Below are the code and all the weights of a small trained network. Each question names an input and a target symbol and asks about switching units off, where a switched-off unit gives its printed mean instead of its output.

import numpy as np


def w(rows, s, z=0):
    codes = np.array(rows[::2]) - 128.0
    scale = np.full(codes.shape[1], s)
    scale[-1] = z or s
    return codes * scale


def f(y):
    return y / 2 * (1 + np.tanh(0.7978845608 * (y + 0.044715 * y**3)))


def softmax(a):
    e = np.exp(a - a.max(-1, keepdims=True))
    return e / e.sum(-1, keepdims=True)


def log_softmax(a):
    a = a - a.max(-1, keepdims=True)
    return a - np.log(np.exp(a).sum(-1, keepdims=True))


def net(x, mask):
    ids = ['ΓΘΦΨΩβδεζηλμπστ'.index(c) for c in x.split()]
    T = len(ids)
    res = E[ids] + P[:T]
    q, k, v = (res @ M[0].T for M in (Q, K, V))
    z = softmax(np.where(np.tri(T) > 0, q @ k.T / 2**0.5, -1e9)) @ v
    res = res + np.where(mask[0], z, O[0][:, -1]) @ O[0][:, :-1]
    y = f(res @ A[0][:, :-1].T + A[0][:, -1])
    res = res + np.where(mask[1:13], y, B[0][:, -1]) @ B[0][:, :-1]
    return log_softmax(res[-1] @ U[:, :-1].T + U[:, -1])


Q, K, V, O, A, B = {}, {}, {}, {}, {}, {}
E = w([
[103,125,85],'Γ',
[120,135,124],'Θ',
[161,141,128],'Φ',
[147,140,147],'Ψ',
[120,135,123],'Ω',
[76,125,112],'β',
[135,133,101],'δ',
[149,141,160],'ε',
[116,133,123],'ζ',
[119,137,155],'η',
[184,144,115],'λ',
[86,125,96],'μ',
[76,127,137],'π',
[145,3,113],'σ',
[143,134,96],'τ',
],0.028)
P = w([
[139,126,142],'0',
[122,254,161],'1',
[143,179,154],'2',
[149,183,159],'3',
[156,72,139],'4',
[143,109,149],'5',
[138,108,147],'6',
[131,205,143],'7',
[210,129,169],'8',
],0.0082)
Q[0] = w([
[152,1,144],'head 1',
[130,94,116],'head 1',
],0.039)
K[0] = w([
[106,253,115],'head 1',
[132,178,132],'head 1',
],0.035)
V[0] = w([
[72,110,252],'head 1',
[215,132,231],'head 1',
],0.023)
O[0] = w([
[9,189,46,254],'head 1',
[2,127,203,40],'head 1',
],0.019,0.0061)
A[0] = w([
[123,152,187,1],'neuron 1',
[122,10,122,134],'neuron 2',
[144,168,152,156],'neuron 3',
[172,151,123,149],'neuron 4',
[133,133,141,139],'neuron 5',
[92,189,116,160],'neuron 6',
[123,150,133,129],'neuron 7',
[82,1,143,58],'neuron 8',
[102,35,88,26],'neuron 9',
[123,38,193,88],'neuron 10',
[109,119,209,36],'neuron 11',
[104,99,74,110],'neuron 12',
],0.0096,0.0065)
B[0] = w([
[186,130,146,133],'neuron 1',
[163,205,166,155],'neuron 2',
[159,87,170,136],'neuron 3',
[3,106,117,178],'neuron 4',
[146,123,132,128],'neuron 5',
[192,110,149,253],'neuron 6',
[136,139,140,142],'neuron 7',
[212,142,67,153],'neuron 8',
[157,95,131,133],'neuron 9',
[7,69,94,160],'neuron 10',
[186,155,190,149],'neuron 11',
[145,137,179,198],'neuron 12',
],0.019,0.015)
U = w([
[122,92,118,87],'Γ',
[64,58,118,121],'Θ',
[2,219,136,195],'Φ',
[125,146,156,90],'Ψ',
[102,91,159,175],'Ω',
[127,175,158,11],'β',
[78,126,102,178],'δ',
[72,139,98,114],'ε',
[159,50,154,1],'ζ',
[55,46,129,113],'η',
[5,173,24,113],'λ',
[119,238,68,170],'μ',
[93,41,48,128],'π',
[81,127,107,167],'σ',
[198,25,95,126],'τ',
],0.0069,0.0064)

Each question gives the input, a string of symbols that net reads in full, and the target symbol t.
The units are the heads (2 rows each of Q, K, V and O) and the neurons (one row each of A and B). Each row of codes is followed by its name. A weight is (code - 128) times the scale printed after its matrix; where a second scale follows, it is the last column's (O, A, B and U).
mask holds one flag per unit, heads first, then neurons. A switched-off unit (its flag False) gives its mean, the last column of its rows in O or B, instead of its output. The means were averaged over made-up inputs and are rounded, as every weight is.
A unit's drop is (log p(t) with every unit on - log p(t) with that unit switched off) / (log p(t) with every unit on - log p(t) with every unit switched off).
The circuit of an input: a set's keep is (log p(t) with only the set's units on - log p(t) with every unit switched off) / (log p(t) with every unit on - log p(t) with every unit switched off). Starting from the 12 units with the biggest drops (on a tie, the unit counted first), units are removed one at a time, each time the one whose removal leaves the highest keep (on an exact tie, the one counted first), for as long as the keep stays at least 0.8.
units of the circuit, in order: the units of the circuit, biggest drop first
unit that matters most: the unit with the biggest drop
top k neurons: the k neurons with the biggest drops, biggest first
input π λ ζ, target μ: unit that matters most	head 1
input μ π π ζ Ψ, target μ: units of the circuit, in order	(head 1; neuron 10)
input μ τ τ μ δ, target η: top 3 neurons	(neuron 10; neuron 4; neuron 6)
input Ψ τ π λ π, target η: top 3 neurons	(neuron 10; neuron 6; neuron 4)
input β π Γ, target λ: top 2 neurons	(neuron 4; neuron 6)
input π ε μ π τ η β Ψ, target η: units of the circuit, in order	(neuron 10; head 1; neuron 4)
input λ δ π τ, target ζ: top 3 neurons	(neuron 11; neuron 8; neuron 1)
input τ Θ ζ, target η: units of the circuit, in order	(neuron 10; head 1; neuron 4)
input π Ω Ω η, target μ: units of the circuit, in order	(head 1; neuron 6)
input δ τ π λ β Ω β λ, target λ: top 2 neurons	(neuron 4; neuron 6)
input β π λ Θ, target λ: units of the circuit, in order	(neuron 4; head 1; neuron 6)
input ζ Ω π Ω π η, target μ: units of the circuit, in order	(neuron 4; head 1)
input π β π τ, target μ: units of the circuit, in order	(head 1; neuron 6)
input Γ τ β Θ, target τ: units of the circuit, in order	(head 1)
input μ Φ η ζ μ β μ π, target π: units of the circuit, in order	(neuron 4; head 1; neuron 6)
input Ψ β β Φ η, target λ: units of the circuit, in order	(neuron 4; head 1; neuron 6)
input τ Ω τ, target η: units of the circuit, in order	(head 1; neuron 10; neuron 4)
input ε β π Ω, target β: top 2 neurons	(neuron 6; neuron 11)
input Ψ π Ψ δ β, target μ: units of the circuit, in order	(head 1; neuron 4; neuron 10)
input μ μ π η β β ε Ψ, target λ: unit that matters most	neuron 4
input Φ μ δ Θ η, target π: top 4 neurons	(neuron 4; neuron 6; neuron 12; neuron 11)
input Γ π δ, target τ: top 2 neurons	(neuron 10; neuron 3)
input Φ λ μ π, target Ω: top 2 neurons	(neuron 10; neuron 11)
input μ π β, target π: top 2 neurons	(neuron 4; neuron 6)
